[[127 131 129 117 135 141 140 151]
 [142 127 128 126 126 127  99 115]
 [125 128 141 132 114 139 129 106]
 [121 133 125 121 128 127 156 135]]
:
[[127 129 135 140]
 [142 128 126  99]
 [125 141 114 129]
 [121 125 128 156]]

[[132 124 123 151 128 124 147 102 138 131]
 [129 142 114 112 146 131 128 149 123 133]
 [131 138 111 121 140 139 115 139 131 129]
 [122 113 114 141 137 131 149 112 138 129]
 [124 128 137 121 142 135 129 115 111 120]]
:
[[132 123 128 147 138]
 [129 114 146 128 123]
 [131 111 140 115 131]
 [122 114 137 149 138]
 [124 137 142 129 111]]

[[133 123 113]
 [122 141 141]
 [141 133 116]
 [140 121 129]
 [133 137 136]
 [153 128 129]
 [127 121 134]
 [123 115 120]
 [122 131 114]
 [145 131 116]
 [135 127 105]]
:
[[133 113]
 [122 141]
 [141 116]
 [140 129]
 [133 136]
 [153 129]
 [127 134]
 [123 120]
 [122 114]
 [145 116]
 [135 105]]

[[135 111 118  99]
 [128 143 127 149]
 [146 119 113 104]
 [147 139 113 132]
 [145 131 111 117]]
:
[[135 118]
 [128 127]
 [146 113]
 [147 113]
 [145 111]]

[[120 130 120 134 120 135 120 120 139 128]
 [136 101 137 140 105 110 121 126 141 118]
 [142 100 104 104 126 122 129 146 124 109]
 [115 151 131 113 134 120 133 141 128 126]]
:
[[120 120 120 120 139]
 [136 137 105 121 141]
 [142 104 126 129 124]
 [115 131 134 133 128]]

[[137 142 112 118 131 137 112 127 134 137]
 [117 118 140 113 153 155 125 106 131 128]]
:
[[137 112 131 112 134]
 [117 140 153 125 131]]

[[119 128 126 129 127]
 [114 128 121 126 129]
 [100 127 120 127 128]
 [101 131 123 129 127]
 [148 130 128 129 127]
 [123 129 115 127 125]
 [139 128 126 127 128]
 [129 132 121 130 125]
 [126 129 127 130 127]
 [139 127 132 128 127]]
:
[[119 126 127]
 [114 121 129]
 [100 120 128]
 [101 123 127]
 [148 128 127]
 [123 115 125]
 [139 126 128]
 [129 121 125]
 [126 127 127]
 [139 132 127]]

[[114 150 137 122 145 149 119 121 133 135 128 128 110 125 114]
 [132 146 136 118 136 107 114 151 127 117 108 151 116 128 121]
 [120 138 129 132 146 123 143 123 126 120 149 118 109 122 105]
 [112 143 107 132 127 114 138 115 110 116 136 138 121 150 136]]
:
[[114 137 145 119 133 128 110 114]
 [132 136 136 114 127 108 116 121]
 [120 129 146 143 126 149 109 105]
 [112 107 127 138 110 136 121 136]]
---
[[105 151]
 [108 154]]
:
[[151 105]
 [154 108]]

[[127 120]
 [139 124]
 [151 123]
 [102 120]]
:
[[120 127]
 [124 139]
 [123 151]
 [120 102]]

[[128 130]
 [127 135]
 [128 119]
 [126 126]
 [125 122]
 [128 129]
 [119 103]]
:
[[130 128]
 [135 127]
 [119 128]
 [126 126]
 [122 125]
 [129 128]
 [103 119]]

[[143 127]
 [106 147]
 [158 135]
 [130 125]
 [100 148]
 [138 122]
 [138 126]
 [116 118]
 [111 142]
 [144 140]]
:
[[127 143]
 [147 106]
 [135 158]
 [125 130]
 [148 100]
 [122 138]
 [126 138]
 [118 116]
 [142 111]
 [140 144]]

[[156 127]
 [132 131]
 [136 133]
 [147 135]
 [112 127]
 [128 131]
 [102 120]]
:
[[127 156]
 [131 132]
 [133 136]
 [135 147]
 [127 112]
 [131 128]
 [120 102]]

[[143 130]
 [131 136]
 [135 121]
 [151 118]
 [109 121]
 [131 134]]
:
[[130 143]
 [136 131]
 [121 135]
 [118 151]
 [121 109]
 [134 131]]
---
[[137 126 122]
 [113 149 152]
 [148 116 110]
 [108 145 150]
 [121 148 148]]
:
[[149 152]
 [116 110]]

[[120 111 125]
 [118 111 126]
 [145 154 129]]
:
[[111 126]
 [154 129]]

[[100 130 119]
 [111 118 139]
 [119 131 127]
 [119 132 127]
 [104 136 134]]
:
[[118 139]
 [131 127]]

[[130 134 129 125]
 [132 133 121 134]
 [122 129 101 115]]
:
[[133 121]
 [129 101]]

[[144 127 137 128]
 [132 129 139 116]
 [127 133 131 128]
 [130 126 125 129]
 [147 139 132 150]]
:
[[129 139]
 [133 131]]

[[152 105 100 132]
 [112 136 149 120]
 [101 133 154 116]
 [138 117 107 127]]
:
[[136 149]
 [133 154]]

[[143 114 106 109 110]
 [125 128 128 119 108]
 [128 129 139 105 103]]
:
[[128 128]
 [129 139]]
---
[[122 136 124 122 128 112 130 123 141]
 [124 146 126 129 138 111 135 113 129]
 [132 110 131  98 132 144 123 134 142]
 [147 132 130 120 157 124 128 129 124]
 [117 115 122 139 111 132 118 135 131]
 [120 107 119 124 106 152 112 123 133]
 [149 113 130 138 137 134 105 113 126]]
:
[[149 113 130 138 137 134 105 113 126]
 [122 136 124 122 128 112 130 123 141]
 [124 146 126 129 138 111 135 113 129]
 [132 110 131  98 132 144 123 134 142]
 [147 132 130 120 157 124 128 129 124]
 [117 115 122 139 111 132 118 135 131]
 [120 107 119 124 106 152 112 123 133]]

[[103 133 135 111 132 128 129]
 [135 128 137 133 121 125 121]
 [117 121 141 137 132 138 129]
 [125 128 132 121 130 118 132]
 [147 111 117 143 108 119 122]]
:
[[147 111 117 143 108 119 122]
 [103 133 135 111 132 128 129]
 [135 128 137 133 121 125 121]
 [117 121 141 137 132 138 129]
 [125 128 132 121 130 118 132]]

[[139 121 142 113 148 119 116]
 [131 127 117 102 116 135 125]
 [139 125 118 103 128 133 116]
 [136 122 134 100 134 124 120]
 [127 123 151 135 146 115 129]
 [121 133 127 157 127 128 135]
 [123 129 141 155 139 120 133]]
:
[[123 129 141 155 139 120 133]
 [139 121 142 113 148 119 116]
 [131 127 117 102 116 135 125]
 [139 125 118 103 128 133 116]
 [136 122 134 100 134 124 120]
 [127 123 151 135 146 115 129]
 [121 133 127 157 127 128 135]]

[[ 99 152 100 153 100 103 153 153 153 103 153 148 152  99  99]
 [145 113 145 112 145 143 112 112 112 143 112 115 113 145 145]
 [148 113 147 112 147 145 112 112 112 145 112 116 113 148 148]
 [153 107 152 105 153 149 105 105 105 149 105 110 107 153 153]
 [118 136 118 137 118 119 137 137 137 119 137 135 136 118 118]
 [129 124 129 124 129 129 124 124 124 129 124 124 124 129 129]]
:
[[129 124 129 124 129 129 124 124 124 129 124 124 124 129 129]
 [ 99 152 100 153 100 103 153 153 153 103 153 148 152  99  99]
 [145 113 145 112 145 143 112 112 112 143 112 115 113 145 145]
 [148 113 147 112 147 145 112 112 112 145 112 116 113 148 148]
 [153 107 152 105 153 149 105 105 105 149 105 110 107 153 153]
 [118 136 118 137 118 119 137 137 137 119 137 135 136 118 118]]

[[135 133 123 135 122 122 135 122]
 [131 129 125 131 124 124 131 124]
 [110 116 151 109 155 155 109 155]
 [116 120 142 115 144 144 115 144]]
:
[[116 120 142 115 144 144 115 144]
 [135 133 123 135 122 122 135 122]
 [131 129 125 131 124 124 131 124]
 [110 116 151 109 155 155 109 155]]

[[132 108 141 103 104 141]
 [125 142 120 145 145 120]]
:
[[125 142 120 145 145 120]
 [132 108 141 103 104 141]]

[[133 105 123 141 133 145 123 141 137 119 156 140 129]
 [134 103 124 120 134 147 119 142 140 118 156 141 128]
 [131 155 133 135 131 101 136 144 125 140 135 118 119]]
:
[[131 155 133 135 131 101 136 144 125 140 135 118 119]
 [133 105 123 141 133 145 123 141 137 119 156 140 129]
 [134 103 124 120 134 147 119 142 140 118 156 141 128]]
